Below is a small trained network, with its code and all its weights. Each question gives an input and a class and asks what happens when units are switched off, that is, made to give their printed mean instead of their output.

import numpy as np


def w(rows, s, z=0):
    codes = np.array(rows[::2]) - 128.0
    scale = np.full(codes.shape[1], s)
    scale[-1] = z or s
    return codes * scale


def f(y):
    return y / 2 * (1 + np.tanh(0.7978845608 * (y + 0.044715 * y**3)))


def log_softmax(a):
    a = a - a.max(-1, keepdims=True)
    return a - np.log(np.exp(a).sum(-1, keepdims=True))


def net(x, mask):
    res = np.array(x, float).reshape(1, 4) / 4 @ E
    y = f(res @ A[0][:, :-1].T + A[0][:, -1])
    res = res + np.where(mask, y, B[0][:, -1]) @ B[0][:, :-1]
    return log_softmax(res[-1] @ U[:, :-1].T + U[:, -1])


A, B = {}, {}
E = w([
[150,115,237],'x0',
[202,205,49],'x1',
[51,188,113],'x2',
[150,219,255],'x3',
],0.0088)
A[0] = w([
[64,86,141,73],'n0',
[154,107,164,195],'n1',
[134,98,122,150],'n2',
[128,58,89,182],'n3',
[155,190,74,94],'n4',
[175,147,162,203],'n5',
[157,177,174,194],'n6',
[194,98,165,254],'n7',
[169,72,75,186],'n8',
[117,118,129,162],'n9',
[92,91,230,141],'n10',
[62,87,154,113],'n11',
[9,141,231,183],'n12',
[93,157,56,203],'n13',
[154,135,230,125],'n14',
[124,177,72,68],'n15',
],0.015,0.0078)
B[0] = w([
[145,220,101,155],'n0',
[141,58,69,176],'n1',
[114,73,162,149],'n2',
[99,111,232,213],'n3',
[112,217,95,181],'n4',
[170,99,24,190],'n5',
[202,113,87,203],'n6',
[143,51,2,217],'n7',
[110,135,225,222],'n8',
[156,165,139,143],'n9',
[156,103,107,216],'n10',
[176,178,130,170],'n11',
[162,134,180,246],'n12',
[156,174,141,223],'n13',
[133,117,92,216],'n14',
[80,187,110,164],'n15',
],0.0099,0.013)
U = w([
[144,166,212,197],'0',
[6,147,122,2],'1',
[130,149,117,56],'2',
[174,108,128,162],'3',
[109,41,172,198],'4',
],0.017,0.0064)

Each question gives the input, the list of numbers given to net, and the class t.
The units are the neurons (one row each of A and B). Each row of codes is followed by its name. A weight is (code - 128) times the scale printed after its matrix; where a second scale follows, it is the last column's (A, B and U).
mask holds one flag per neuron, in row order. A switched-off neuron (its flag False) gives its mean, the last column of its row in B, instead of its output. The means were averaged over made-up inputs and are rounded, as every weight is.
A unit's drop is (log p(t) with every unit on - log p(t) with that unit switched off) / (log p(t) with every unit on - log p(t) with every unit switched off).
The circuit of an input: a set's keep is (log p(t) with only the set's units on - log p(t) with every unit switched off) / (log p(t) with every unit on - log p(t) with every unit switched off). Starting from the 12 units with the biggest drops (on a tie, the unit counted first), units are removed one at a time, each time the one whose removal leaves the highest keep (on an exact tie, the one counted first), for as long as the keep stays at least 0.8.
circuit, biggest first: the units of the circuit, biggest drop first
unit that matters most: the unit with the biggest drop
top k neurons: the k neurons with the biggest drops, biggest first
drop when u is switched off: that unit's drop, to one decimal
input [0,2,5,-3], class 0: circuit, biggest first : [n7]
input [4,2,4,-5], class 0: circuit, biggest first : [n7; n5]
input [-4,7,-5,4], class 2: circuit, biggest first : [n4; n12]
input [-8,6,-4,5], class 2: circuit, biggest first : [n4; n15]
input [-7,-1,6,-4], class 1: top 2 neurons : [n12; n15]
input [-8,-5,-6,0], class 4: top 2 neurons : [n4; n12]
input [-1,-6,6,6], class 3: top 3 neurons : [n10; n8; n3]
input [1,2,8,-3], class 0: top 2 neurons : [n7; n13]
input [-4,4,-2,3], class 2: top 2 neurons : [n4; n12]
input [2,6,4,5], class 2: top 2 neurons : [n4; n10]
input [-8,0,-3,-7], class 0: drop when n0 is switched off : 0.0
input [-6,1,5,3], class 1: drop when n3 is switched off : 0.1
input [3,5,5,3], class 2: drop when n10 is switched off : 0.3
input [-3,7,7,-7], class 1: unit that matters most : n15
